data =
[5.38 -3.45 -5.07 -2.34 -1.63 -3.30]
[-0.05 2.64 -2.63 1.70 3.22 5.07]
[-4.42 0.53 2.62 -6.27 2.78 0.61]
[-2.81 -0.96 -1.77 3.52 -2.82 -4.13]
[0.07 -4.39 5.20 3.89 0.70 -4.11]
[3.50 -1.67 -5.29 -2.84 1.65 2.92]
[-4.32 2.34 -2.33 1.03 -1.37 -3.36]
[0.59 -2.02 -2.43 -2.90 -0.69 4.34]
[-4.15 -2.29 1.22 -6.26 1.74 -3.80]
[-2.37 -1.66 1.63 0.05 -5.50 -3.34]
[5.77 -1.17 -5.97 -5.07 1.88 -0.07]
[-1.79 3.36 -1.45 -3.55 -0.21 -1.69]
[-4.53 -4.91 2.35 -0.01 1.57 -3.86]
data[0][0] = 5.38
data[3] = [-2.81, -0.96, -1.77, 3.52, -2.82, -4.13]
data[7] = [0.59, -2.02, -2.43, -2.90, -0.69, 4.34]
data[2][1] = 0.53
data[6][3] = 1.03
data[10][5] = -0.07
data[2][0] = -4.42
data[8] = [-4.15, -2.29, 1.22, -6.26, 1.74, -3.80]
data[11][3] = -3.55
data[:, 0] = [5.38, -0.05, -4.42, -2.81, 0.07, 3.50, -4.32, 0.59, -4.15, -2.37, 5.77, -1.79, -4.53]
data[8][4] = 1.74
data[6][2] = -2.33
data[8][0] = -4.15
data[1] = [-0.05, 2.64, -2.63, 1.70, 3.22, 5.07]
data[8][1] = -2.29
data[4] = [0.07, -4.39, 5.20, 3.89, 0.70, -4.11]
data[4][0] = 0.07
data[:, 5] = [-3.30, 5.07, 0.61, -4.13, -4.11, 2.92, -3.36, 4.34, -3.80, -3.34, -0.07, -1.69, -3.86]
data[1][2] = -2.63
data[3][2] = -1.77
data[11] = [-1.79, 3.36, -1.45, -3.55, -0.21, -1.69]
data[:, 3] = [-2.34, 1.70, -6.27, 3.52, 3.89, -2.84, 1.03, -2.90, -6.26, 0.05, -5.07, -3.55, -0.01]
data[7][3] = -2.90
data[1][4] = 3.22
data[:, 4] = [-1.63, 3.22, 2.78, -2.82, 0.70, 1.65, -1.37, -0.69, 1.74, -5.50, 1.88, -0.21, 1.57]
data[5][4] = 1.65
data[9][3] = 0.05
data[1][0] = -0.05
data[2][2] = 2.62
data[0] = [5.38, -3.45, -5.07, -2.34, -1.63, -3.30]
data[7][4] = -0.69
data[10][2] = -5.97
data[3][3] = 3.52
data[:, 2] = [-5.07, -2.63, 2.62, -1.77, 5.20, -5.29, -2.33, -2.43, 1.22, 1.63, -5.97, -1.45, 2.35]
data[:, 1] = [-3.45, 2.64, 0.53, -0.96, -4.39, -1.67, 2.34, -2.02, -2.29, -1.66, -1.17, 3.36, -4.91]
data[9] = [-2.37, -1.66, 1.63, 0.05, -5.50, -3.34]

x = -1.84   0.85  -3.59   0.85  -3.17   1.88  -7.37  -1.36   5.03   2.62  -2.04
x[-11] => -1.84
x[-8] => 0.85
x[4] => -3.17
x[-9] => -3.59
x[-4] => -1.36

B =
[[13, 22, -24, -17, 19, -1, 11, 13, -14, 14],
 [12, 24, -28, -22, 23, 1, -4, 14, 1, 11],
 [-15, 13, -9, -7, 11, 17, -20, 15, 1, 0],
 [-30, 12, 11, 10, -10, 14, -29, 22, 7, -26],
 [-29, 14, 9, 7, -4, 14, -30, 21, 11, -27],
 [-17, -28, 27, 24, -31, 22, -3, 6, -28, 10],
 [6, 26, -26, -23, 26, 12, -10, 16, 9, 7],
 [-30, -1, 12, 10, -16, 14, -30, 21, -2, -28],
 [9, -27, 25, 21, -28, 20, 14, -2, -26, 17],
 [-28, -15, 18, 19, -23, 19, -28, 18, -20, -23],
 [20, 3, 11, 11, 9, 12, 21, 0, -23, 21],
 [13, -26, 24, 22, -28, 21, 16, -5, -27, 16],
 [-12, 20, -14, -7, 16, 15, -20, 15, 8, -1],
 [10, 25, -28, -25, 24, -6, -6, 11, 3, 7]]
B[-14, -10] -> 13
B[-6, -2] -> -26
B[8, -3] -> -2
B[4, 3] -> 7
B[-13] -> [12, 24, -28, -22, 23, 1, -4, 14, 1, 11]
B[6] -> [6, 26, -26, -23, 26, 12, -10, 16, 9, 7]
B[:, 2] -> [-24, -28, -9, 11, 9, 27, -26, 12, 25, 18, 11, 24, -14, -28]
B[-8, -9] -> 26
B[5, 7] -> 6
B[10] -> [20, 3, 11, 11, 9, 12, 21, 0, -23, 21]
B[1, -10] -> 12
B[6, -10] -> 6
B[5, -5] -> 22
B[5, 1] -> -28
B[6, -5] -> 12
B[10, -6] -> 9
B[5, -2] -> -28
B[-11, 7] -> 22
B[-7, -10] -> -30
B[-3, -8] -> 24
B[-2, 6] -> -20
B[:, 3] -> [-17, -22, -7, 10, 7, 24, -23, 10, 21, 19, 11, 22, -7, -25]
B[12] -> [-12, 20, -14, -7, 16, 15, -20, 15, 8, -1]
B[2, -6] -> 11
B[-9] -> [-17, -28, 27, 24, -31, 22, -3, 6, -28, 10]
B[-5, -5] -> 19
B[6, 7] -> 16
B[-2, 8] -> 8
B[5, -1] -> 10
B[-14, -5] -> -1
B[9, 6] -> -28
B[:, -9] -> [22, 24, 13, 12, 14, -28, 26, -1, -27, -15, 3, -26, 20, 25]
B[-6, -9] -> -27
B[1, -1] -> 11
B[:, 0] -> [13, 12, -15, -30, -29, -17, 6, -30, 9, -28, 20, 13, -12, 10]
B[-12, -4] -> -20
B[-9, 6] -> -3

arr =
53,189,129,158,143,142,167,201
142,73,94,173,169,72,177,85
56,144,180,74,81,179,142,124
Rows and columns are counted from 0.
(0, 0)	53
(0, 7)	201
(2, 4)	81
(1, 4)	169
(1, 5)	72
(0, 3)	158
(1, 2)	94
